Here is a tiny trained network, its code and every weight. The questions are about switching its units off for an input and a target symbol, where a switched-off unit gives its printed mean instead of its output.

import numpy as np


def w(rows, s, z=0):
    codes = np.array(rows[::2]) - 128.0
    scale = np.full(codes.shape[1], s)
    scale[-1] = z or s
    return codes * scale


def norm(h):
    return h / np.sqrt((h * h).mean(-1, keepdims=True) + 1e-5)


def f(y):
    return y / 2 * (1 + np.tanh(0.7978845608 * (y + 0.044715 * y**3)))


def softmax(a):
    e = np.exp(a - a.max(-1, keepdims=True))
    return e / e.sum(-1, keepdims=True)


def log_softmax(a):
    a = a - a.max(-1, keepdims=True)
    return a - np.log(np.exp(a).sum(-1, keepdims=True))


def net(x, mask):
    ids = ['αβγδεζηλμξπστφψω'.index(c) for c in x.split()]
    T = len(ids)
    res = E[ids] + P[:T]
    r = norm(res)
    for j in range(3):
        rows = slice(4 * j, 4 * j + 4)
        q, k, v = (r @ M[0][rows].T for M in (Q, K, V))
        z = softmax(np.where(np.tri(T) > 0, q @ k.T / 4**0.5, -1e9)) @ v
        o = O[0][rows]
        res = res + np.where(mask[j], z, o[:, -1]) @ o[:, :-1]
    y = f(norm(res) @ A[0][:, :-1].T + A[0][:, -1])
    res = res + np.where(mask[3:7], y, B[0][:, -1]) @ B[0][:, :-1]
    return log_softmax(norm(res)[-1] @ U[:, :-1].T + U[:, -1])


Q, K, V, O, A, B = {}, {}, {}, {}, {}, {}
E = w([
[56,91,174,129,173],'α',
[84,207,60,72,169],'β',
[138,96,147,137,129],'γ',
[153,38,112,109,121],'δ',
[127,124,100,119,200],'ε',
[130,101,109,254,141],'ζ',
[115,120,125,120,115],'η',
[60,114,94,69,142],'λ',
[139,110,97,119,119],'μ',
[118,92,129,127,114],'ξ',
[149,111,105,124,116],'π',
[130,92,123,106,150],'σ',
[45,119,119,159,129],'τ',
[81,59,140,71,132],'φ',
[124,146,144,116,117],'ψ',
[166,90,102,133,124],'ω',
],0.026)
P = w([
[125,15,178,126,112],'0',
[142,175,129,155,112],'1',
[50,20,48,116,60],'2',
[111,43,195,145,131],'3',
[140,176,134,154,112],'4',
[75,43,5,142,47],'5',
[99,50,200,149,140],'6',
[141,178,135,153,112],'7',
],0.013)
Q[0] = w([
[161,154,163,189,131],'head 0',
[95,136,184,102,74],'head 0',
[72,79,163,134,248],'head 0',
[220,168,137,78,117],'head 0',
[118,172,89,127,110],'head 1',
[164,197,111,153,128],'head 1',
[123,143,153,180,141],'head 1',
[109,57,118,113,198],'head 1',
[147,214,136,166,148],'head 2',
[79,147,103,141,190],'head 2',
[112,187,111,133,164],'head 2',
[121,97,199,102,149],'head 2',
],0.017)
K[0] = w([
[195,160,187,145,114],'head 0',
[60,147,201,90,84],'head 0',
[66,116,144,209,248],'head 0',
[238,138,190,3,133],'head 0',
[117,146,116,17,108],'head 1',
[151,139,149,56,60],'head 1',
[131,78,169,91,107],'head 1',
[42,83,87,194,182],'head 1',
[70,221,151,26,83],'head 2',
[137,135,178,108,230],'head 2',
[121,201,123,79,182],'head 2',
[48,92,140,226,137],'head 2',
],0.013)
V[0] = w([
[186,159,127,80,175],'head 0',
[121,152,198,138,156],'head 0',
[54,162,129,73,118],'head 0',
[92,37,150,57,139],'head 0',
[109,104,80,174,52],'head 1',
[200,125,130,187,80],'head 1',
[143,110,102,115,178],'head 1',
[178,80,157,81,49],'head 1',
[130,48,87,173,109],'head 2',
[107,81,120,255,94],'head 2',
[114,143,107,110,124],'head 2',
[118,100,137,133,133],'head 2',
],0.0096)
O[0] = w([
[234,184,136,30,147,20],'head 0',
[70,129,232,128,129,12],'head 0',
[11,70,163,1,68,158],'head 0',
[27,184,118,104,179,219],'head 0',
[145,49,118,160,122,193],'head 1',
[173,162,109,73,122,9],'head 1',
[172,159,149,123,183,170],'head 1',
[143,115,193,16,20,44],'head 1',
[2,113,165,192,176,254],'head 2',
[136,140,125,248,202,185],'head 2',
[143,92,158,80,110,141],'head 2',
[126,136,110,185,157,157],'head 2',
],0.006,0.004)
A[0] = w([
[247,76,207,152,141,175],'neuron 0',
[35,152,90,82,108,250],'neuron 1',
[107,102,197,214,127,151],'neuron 2',
[164,125,43,216,107,254],'neuron 3',
],0.012,0.002)
B[0] = w([
[148,94,91,183,202,167],'neuron 0',
[180,98,193,232,115,255],'neuron 1',
[250,214,117,26,99,231],'neuron 2',
[1,153,188,51,81,239],'neuron 3',
],0.0084,0.0086)
U = w([
[48,79,93,183,135,43],'α',
[78,101,50,95,86,153],'β',
[96,191,196,107,91,191],'γ',
[109,150,173,123,158,99],'δ',
[130,111,185,148,77,148],'ε',
[152,124,99,227,176,67],'ζ',
[163,118,138,70,86,213],'η',
[177,79,66,136,103,163],'λ',
[83,136,172,130,174,64],'μ',
[154,152,148,178,71,159],'ξ',
[110,206,90,91,140,238],'π',
[178,163,175,129,139,168],'σ',
[62,125,137,15,171,18],'τ',
[138,95,132,111,83,166],'φ',
[96,157,137,116,252,3],'ψ',
[169,84,79,71,204,121],'ω',
],0.017,0.0042)

Each question gives the input, a string of symbols that net reads in full, and the target symbol t.
The units are the heads (4 rows each of Q, K, V and O) and the neurons (one row each of A and B). Each row of codes is followed by its name. A weight is (code - 128) times the scale printed after its matrix; where a second scale follows, it is the last column's (O, A, B and U).
mask holds one flag per unit, heads first, then neurons. A switched-off unit (its flag False) gives its mean, the last column of its rows in O or B, instead of its output. The means were averaged over made-up inputs and are rounded, as every weight is.
A unit's drop is (log p(t) with every unit on - log p(t) with that unit switched off) / (log p(t) with every unit on - log p(t) with every unit switched off).
The circuit of an input: a set's keep is (log p(t) with only the set's units on - log p(t) with every unit switched off) / (log p(t) with every unit on - log p(t) with every unit switched off). Starting from all 7 units, units are removed one at a time, each time the one whose removal leaves the highest keep (on an exact tie, the one counted first), for as long as the keep stays at least 0.8.
circuit, biggest first: the units of the circuit, biggest drop first
most important unit: the unit with the biggest drop
k most important neurons: the k neurons with the biggest drops, biggest first
which heads matter: for each layer, one digit per head in row order, 1 if its drop is at least 0.15 and else 0, layers parted by /
input β τ ω ξ ω β β, target α: most important unit -> neuron 2
input π ξ ε μ ω β ω, target ψ: 3 most important neurons -> neuron 1; neuron 2; neuron 3
input β γ π ζ β β ξ, target ζ: circuit, biggest first -> head 2; head 0
input β β ε η γ β ζ τ, target ε: circuit, biggest first -> head 2; neuron 1
input β τ β δ, target α: which heads matter -> 011
input λ β ξ β ξ β ζ σ, target ψ: circuit, biggest first -> neuron 1; head 0; head 2
input ξ β ζ β ξ μ β, target ζ: circuit, biggest first -> neuron 1; neuron 3
input ω ξ ε β δ β π, target ψ: circuit, biggest first -> head 2; neuron 1; neuron 2
input β ω ξ β ω β β δ, target τ: 3 most important neurons -> neuron 3; neuron 1; neuron 2
input ξ ξ β π ζ, target ξ: 3 most important neurons -> neuron 3; neuron 0; neuron 2
input γ ω β, target α: which heads matter -> 000
input β τ π β ε, target ω: which heads matter -> 001
input π ζ ψ β π ζ ω, target ζ: circuit, biggest first -> head 0; head 2
input β β β β ε, target ω: 2 most important neurons -> neuron 1; neuron 3
input β ξ β π, target η: circuit, biggest first -> neuron 2; neuron 1
input λ ε β σ β β ω γ, target σ: which heads matter -> 100
input τ ε β σ, target ψ: which heads matter -> 001
input β γ β ξ β ξ ε ψ, target η: circuit, biggest first -> head 2
input β α β β ξ ω ξ ξ, target γ: which heads matter -> 011
input ε β β π β β ω, target ψ: which heads matter -> 001
input β ζ ω ε τ β β π, target λ: circuit, biggest first -> head 0; head 1; neuron 2; neuron 1
input β β β ζ γ π, target α: which heads matter -> 001
input ζ β π β, target ζ: 2 most important neurons -> neuron 3; neuron 1
input ε ω β γ, target ψ: which heads matter -> 101
input τ ω τ λ ξ π φ, target α: circuit, biggest first -> head 0; head 2
input β σ μ τ β ω, target α: circuit, biggest first -> head 2
input β β ω ζ π ζ ω, target ζ: most important unit -> head 2
